Below are the code and all the weights of a small trained network. Each question names an input and a target symbol and asks about switching units off, where a switched-off unit gives its printed mean instead of its output.

import numpy as np


def w(rows, s, z=0):
    codes = np.array(rows[::2]) - 128.0
    scale = np.full(codes.shape[1], s)
    scale[-1] = z or s
    return codes * scale


def norm(h):
    return h / np.sqrt((h * h).mean(-1, keepdims=True) + 1e-5)


def softmax(a):
    e = np.exp(a - a.max(-1, keepdims=True))
    return e / e.sum(-1, keepdims=True)


def log_softmax(a):
    a = a - a.max(-1, keepdims=True)
    return a - np.log(np.exp(a).sum(-1, keepdims=True))


def net(x, mask):
    ids = ['ΘΛΞΩαβγδζημπσφ'.index(c) for c in x.split()]
    T = len(ids)
    res = E[ids] + P[:T]
    u = 0
    for l in range(3):
        r = norm(res)
        for j in range(2):
            rows = slice(2 * j, 2 * j + 2)
            q, k, v = (r @ M[l][rows].T for M in (Q, K, V))
            z = softmax(np.where(np.tri(T) > 0, q @ k.T / 2**0.5, -1e9)) @ v
            o = O[l][rows]
            res = res + np.where(mask[u + j], z, o[:, -1]) @ o[:, :-1]
        u += 2
    return log_softmax(norm(res)[-1] @ U[:, :-1].T + U[:, -1])


Q, K, V, O = {}, {}, {}, {}
E = w([
[173,238,95,176,178,142,151,55],'Θ',
[136,127,240,200,209,109,108,188],'Λ',
[121,154,141,156,112,147,84,181],'Ξ',
[116,174,152,98,73,152,154,88],'Ω',
[72,187,58,112,68,224,183,156],'α',
[102,158,74,40,151,174,253,121],'β',
[107,218,117,66,156,125,153,176],'γ',
[136,122,62,119,58,100,218,133],'δ',
[95,53,85,94,116,118,174,65],'ζ',
[122,101,145,107,170,160,77,82],'η',
[134,197,228,105,151,61,37,148],'μ',
[219,114,178,129,209,150,40,162],'π',
[88,123,132,154,155,167,187,120],'σ',
[223,160,127,129,113,138,156,207],'φ',
],0.004)
P = w([
[75,159,28,54,130,229,239,80],'0',
[192,133,238,162,181,41,17,214],'1',
[108,187,56,71,127,227,239,103],'2',
[195,128,232,173,172,54,31,196],'3',
[113,206,79,70,116,230,245,104],'4',
[204,129,231,176,163,61,38,193],'5',
[123,225,76,75,127,238,251,93],'6',
],0.0026)
Q[0] = w([
[88,111,116,91,122,146,158,53],'0.h0',
[124,150,149,122,140,133,94,159],'0.h0',
[113,73,170,231,70,105,2,42],'0.h1',
[186,223,161,154,140,224,189,122],'0.h1',
],0.0053)
K[0] = w([
[140,148,142,124,182,101,76,165],'0.h0',
[111,131,137,113,118,151,131,82],'0.h0',
[137,107,197,234,58,23,1,116],'0.h1',
[193,224,148,147,145,190,152,174],'0.h1',
],0.0059)
V[0] = w([
[204,76,136,167,72,200,198,138],'0.h0',
[187,71,186,198,60,131,80,138],'0.h0',
[108,251,123,60,189,251,199,152],'0.h1',
[97,189,133,113,162,16,63,194],'0.h1',
],0.0019)
O[0] = w([
[173,89,193,138,165,168,58,142,135],'0.h0',
[93,100,130,117,85,196,145,31,76],'0.h0',
[89,57,121,177,95,1,30,106,254],'0.h1',
[196,131,96,107,192,164,148,237,107],'0.h1',
],0.0023,0.0038)
Q[1] = w([
[162,206,185,121,122,94,108,214],'1.h0',
[98,180,203,92,179,98,45,173],'1.h0',
[214,164,161,252,103,170,11,174],'1.h1',
[153,200,113,41,221,217,164,73],'1.h1',
],0.0048)
K[1] = w([
[198,159,161,184,122,85,111,251],'1.h0',
[146,74,188,140,173,76,40,166],'1.h0',
[186,145,206,211,201,2,61,233],'1.h1',
[128,158,157,84,240,228,114,118],'1.h1',
],0.0054)
V[1] = w([
[141,80,162,105,156,69,124,72],'1.h0',
[178,189,190,89,193,24,48,251],'1.h0',
[97,109,122,40,118,147,150,56],'1.h1',
[197,52,162,166,135,31,73,151],'1.h1',
],0.002)
O[1] = w([
[140,117,129,137,177,92,110,148,119],'1.h0',
[53,107,2,115,187,145,119,113,253],'1.h0',
[147,160,108,132,190,88,104,200,103],'1.h1',
[115,51,167,109,116,130,129,17,126],'1.h1',
],0.0029,0.0022)
Q[2] = w([
[120,117,171,140,157,172,2,136],'2.h0',
[105,180,194,140,59,94,95,177],'2.h0',
[148,136,191,106,177,136,94,88],'2.h1',
[103,158,104,108,76,173,158,75],'2.h1',
],0.0097)
K[2] = w([
[126,50,96,175,175,63,2,176],'2.h0',
[85,169,160,112,55,18,106,186],'2.h0',
[128,148,188,100,233,148,41,39],'2.h1',
[99,196,122,79,55,192,199,52],'2.h1',
],0.0074)
V[2] = w([
[205,104,189,175,41,254,174,37],'2.h0',
[139,34,161,186,114,60,88,107],'2.h0',
[176,108,205,148,242,103,35,137],'2.h1',
[133,68,89,204,111,76,121,201],'2.h1',
],0.0023)
O[2] = w([
[88,164,89,81,250,83,94,184,5],'2.h0',
[117,155,43,161,50,107,150,179,60],'2.h0',
[87,205,86,80,54,162,252,104,164],'2.h1',
[70,132,88,89,193,110,139,127,82],'2.h1',
],0.0027,0.002)
U = w([
[180,207,66,224,165,100,129,59,55],'Θ',
[109,113,220,217,196,122,158,187,142],'Λ',
[109,178,96,164,99,221,111,228,95],'Ξ',
[164,121,163,109,2,194,183,71,45],'Ω',
[80,74,111,199,93,147,17,130,241],'α',
[68,165,43,68,199,73,122,185,156],'β',
[21,173,86,71,82,41,96,77,7],'γ',
[141,24,157,108,141,39,123,68,255],'δ',
[167,125,157,35,163,162,243,171,53],'ζ',
[109,86,109,51,184,221,87,57,137],'η',
[141,176,220,68,123,79,50,135,123],'μ',
[245,83,124,121,185,161,57,183,172],'π',
[39,91,126,189,147,148,214,97,147],'σ',
[209,113,68,152,62,61,170,187,185],'φ',
],0.0067,0.0018)

Each question gives the input, a string of symbols that net reads in full, and the target symbol t.
The units are the heads (2 rows each of Q, K, V and O). Each row of codes is followed by its name. A weight is (code - 128) times the scale printed after its matrix; where a second scale follows, it is the last column's (O and U).
mask holds one flag per head, layer by layer. A switched-off head (its flag False) gives its mean, the last column of its rows in O, instead of its output. The means were averaged over made-up inputs and are rounded, as every weight is.
A unit's drop is (log p(t) with every unit on - log p(t) with that unit switched off) / (log p(t) with every unit on - log p(t) with every unit switched off).
The circuit of an input: a set's keep is (log p(t) with only the set's units on - log p(t) with every unit switched off) / (log p(t) with every unit on - log p(t) with every unit switched off). Starting from all 6 units, units are removed one at a time, each time the one whose removal leaves the highest keep (on an exact tie, the one counted first), for as long as the keep stays at least 0.8.
units of the circuit, in order: the units of the circuit, biggest drop first
most important unit: the unit with the biggest drop
heads that matter: for each layer, one digit per head in row order, 1 if its drop is at least 0.15 and else 0, layers parted by /
drop of u: that unit's drop, to one decimal
input π η μ Ω δ γ, target γ: most important unit	1.h0
input φ Λ φ Ξ, target Ξ: units of the circuit, in order	0.h1, 2.h1, 2.h0
input Λ α φ Θ Θ Θ η, target Ω: units of the circuit, in order	1.h0, 2.h1
input ζ π Θ φ η α Ξ, target α: units of the circuit, in order	2.h1, 0.h1
input Θ ζ Θ Λ β η, target η: heads that matter	01 / 11 / 01
input η Λ Λ μ π, target η: heads that matter	00 / 11 / 00
input Ω δ φ β π, target η: heads that matter	01 / 11 / 01
input δ φ γ φ, target φ: heads that matter	00 / 11 / 11
input α Θ ζ β, target β: heads that matter	00 / 10 / 00
input μ σ Θ Ξ α Ω, target Ω: heads that matter	01 / 00 / 00
input Ω π α μ ζ, target δ: heads that matter	01 / 10 / 11
input Θ Ω δ, target φ: heads that matter	00 / 11 / 01
input μ Θ Ω φ, target φ: heads that matter	00 / 11 / 11
input π Ω η Ξ Θ Λ σ, target Λ: most important unit	1.h0
input μ η β π φ, target π: drop of 2.h0	0.2
input η π Ξ η γ Ξ σ, target Λ: drop of 1.h0	0.6
input ζ γ Θ π β σ, target σ: drop of 2.h1	0.3
input Ω π σ Ξ, target Ξ: drop of 1.h0	0.2
